Here is a tiny trained network, its code and every weight. The questions are about switching its units off for an input and a class, where a switched-off unit gives its printed mean instead of its output.

import numpy as np


def w(rows, s, z=0):
    codes = np.array(rows[::2]) - 128.0
    scale = np.full(codes.shape[1], s)
    scale[-1] = z or s
    return codes * scale


def norm(h):
    return h / np.sqrt((h * h).mean(-1, keepdims=True) + 1e-5)


def f(y):
    return y / 2 * (1 + np.tanh(0.7978845608 * (y + 0.044715 * y**3)))


def log_softmax(a):
    a = a - a.max(-1, keepdims=True)
    return a - np.log(np.exp(a).sum(-1, keepdims=True))


def net(x, mask):
    res = np.array(x, float).reshape(1, 5) / 4 @ E
    u = 0
    for l in range(3):
        y = f(norm(res) @ A[l][:, :-1].T + A[l][:, -1])
        res = res + np.where(mask[u : u + 12], y, B[l][:, -1]) @ B[l][:, :-1]
        u += 12
    return log_softmax(norm(res)[-1] @ U[:, :-1].T + U[:, -1])


A, B = {}, {}
E = w([
[79,240,224],'x0',
[205,210,122],'x1',
[128,129,129],'x2',
[128,129,128],'x3',
[172,72,253],'x4',
],0.006)
A[0] = w([
[252,188,114,253],'L0N1',
[215,49,163,105],'L0N2',
[170,82,62,179],'L0N3',
[122,89,131,52],'L0N4',
[168,104,220,4],'L0N5',
[96,129,128,62],'L0N6',
[90,111,126,145],'L0N7',
[93,123,123,121],'L0N8',
[144,146,146,88],'L0N9',
[127,141,78,141],'L0N10',
[88,185,120,73],'L0N11',
[81,94,124,254],'L0N12',
],0.02,0.0022)
B[0] = w([
[116,192,41,248],'L0N1',
[69,123,3,253],'L0N2',
[205,111,173,237],'L0N3',
[149,105,84,151],'L0N4',
[211,102,167,224],'L0N5',
[93,127,123,134],'L0N6',
[95,110,120,155],'L0N7',
[95,121,127,145],'L0N8',
[134,111,112,137],'L0N9',
[146,136,180,174],'L0N10',
[52,127,134,185],'L0N11',
[115,81,99,194],'L0N12',
],0.028,0.008)
A[1] = w([
[122,66,95,136],'L1N1',
[149,162,159,118],'L1N2',
[172,66,169,108],'L1N3',
[132,114,142,100],'L1N4',
[172,137,131,102],'L1N5',
[137,159,160,111],'L1N6',
[143,53,131,130],'L1N7',
[230,236,158,2],'L1N8',
[185,184,160,81],'L1N9',
[134,214,145,135],'L1N10',
[252,151,113,73],'L1N11',
[93,76,205,139],'L1N12',
],0.016,0.0041)
B[1] = w([
[132,171,171,223],'L1N1',
[146,157,116,131],'L1N2',
[106,44,156,195],'L1N3',
[123,114,125,120],'L1N4',
[123,147,118,149],'L1N5',
[139,156,116,124],'L1N6',
[120,123,181,211],'L1N7',
[255,174,66,206],'L1N8',
[175,168,108,161],'L1N9',
[156,128,145,180],'L1N10',
[151,219,145,253],'L1N11',
[95,60,101,186],'L1N12',
],0.026,0.0059)
A[2] = w([
[162,22,112,56],'L2N1',
[180,80,244,44],'L2N2',
[120,179,88,80],'L2N3',
[104,156,83,104],'L2N4',
[140,120,139,68],'L2N5',
[141,125,130,121],'L2N6',
[211,52,143,98],'L2N7',
[202,93,160,5],'L2N8',
[117,252,175,119],'L2N9',
[150,101,134,100],'L2N10',
[142,129,152,78],'L2N11',
[115,159,64,103],'L2N12',
],0.02,0.0027)
B[2] = w([
[205,171,135,254],'L2N1',
[139,57,254,238],'L2N2',
[83,133,159,207],'L2N3',
[101,106,164,200],'L2N4',
[134,140,147,122],'L2N5',
[141,136,131,131],'L2N6',
[89,60,100,242],'L2N7',
[69,109,139,189],'L2N8',
[167,159,215,212],'L2N9',
[142,139,142,146],'L2N10',
[142,138,145,124],'L2N11',
[112,128,192,236],'L2N12',
],0.03,0.0069)
U = w([
[156,6,236,91],'0',
[226,221,149,254],'1',
[212,57,65,73],'2',
[91,173,26,62],'3',
[10,64,129,32],'4',
[71,191,221,114],'5',
],0.021,0.00091)

Each question gives the input, the list of numbers given to net, and the class t.
The units are the neurons (one row each of A and B). Each row of codes is followed by its name. A weight is (code - 128) times the scale printed after its matrix; where a second scale follows, it is the last column's (A, B and U).
mask holds one flag per neuron, layer by layer. A switched-off neuron (its flag False) gives its mean, the last column of its row in B, instead of its output. The means were averaged over made-up inputs and are rounded, as every weight is.
A unit's drop is (log p(t) with every unit on - log p(t) with that unit switched off) / (log p(t) with every unit on - log p(t) with every unit switched off).
The circuit of an input: a set's keep is (log p(t) with only the set's units on - log p(t) with every unit switched off) / (log p(t) with every unit on - log p(t) with every unit switched off). Starting from the 12 units with the biggest drops (on a tie, the unit counted first), units are removed one at a time, each time the one whose removal leaves the highest keep (on an exact tie, the one counted first), for as long as the keep stays at least 0.8.
circuit, biggest first: the units of the circuit, biggest drop first
most important unit: the unit with the biggest drop
k most important neurons: the k neurons with the biggest drops, biggest first
top k neurons in layer l: the k neurons of layer l with the biggest drops, biggest first
drop when u is switched off: that unit's drop, to one decimal
input [-3,5,-3,-3,2], class 3: circuit, biggest first => L0N2
input [-2,-8,-1,-8,7], class 2: circuit, biggest first => L0N2, L0N5, L2N2
input [-4,-1,-1,3,3], class 2: circuit, biggest first => L0N2, L0N3
input [7,1,-4,2,0], class 5: top 4 neurons in layer 0 => L0N11, L0N12, L0N3, L0N2
input [-5,1,-2,5,-6], class 1: 4 most important neurons => L1N11, L1N8, L0N5, L1N9
input [-8,1,-3,1,-4], class 1: 4 most important neurons => L1N11, L1N8, L0N5, L0N11
input [5,1,-7,-8,-7], class 5: 3 most important neurons => L0N12, L1N3, L0N2
input [3,7,4,2,-7], class 5: 2 most important neurons => L0N11, L0N3
input [0,7,-7,8,7], class 3: 3 most important neurons => L0N1, L0N2, L0N3
input [6,5,2,-8,-7], class 5: 2 most important neurons => L0N2, L0N11
input [-5,1,8,-1,1], class 3: 4 most important neurons => L2N2, L0N2, L2N9, L0N5
input [-5,-3,6,8,2], class 2: 4 most important neurons => L0N2, L0N3, L0N1, L2N2
input [6,-1,-8,4,-4], class 4: 2 most important neurons => L0N1, L1N11
input [0,2,4,-4,1], class 3: most important unit => L0N1
input [0,4,-3,6,1], class 3: 2 most important neurons => L0N1, L0N3
input [-3,-5,1,-8,7], class 2: 2 most important neurons => L0N2, L0N5
input [-5,0,-6,1,2], class 2: 2 most important neurons => L0N2, L0N3
input [-3,-8,8,5,2], class 2: top 2 neurons in layer 2 => L2N2, L2N1
input [-4,-5,3,4,5], class 2: 2 most important neurons => L0N2, L0N1
input [-6,6,6,2,-1], class 1: most important unit => L0N3
input [6,8,8,5,-5], class 5: top 4 neurons in layer 0 => L0N11, L0N2, L0N3, L0N5
input [4,8,-2,-7,-1], class 5: top 2 neurons in layer 0 => L0N3, L0N5
input [5,2,4,-1,-4], class 5: 2 most important neurons => L0N2, L2N9
input [-7,8,-3,-1,-2], class 1: drop when L2N10 is switched off => 0.0
input [-6,-8,7,4,4], class 2: drop when L2N2 is switched off => 0.1
input [7,5,-2,-4,-6], class 5: drop when L0N2 is switched off => 0.2
input [6,7,1,1,-7], class 5: circuit, biggest first => L0N11
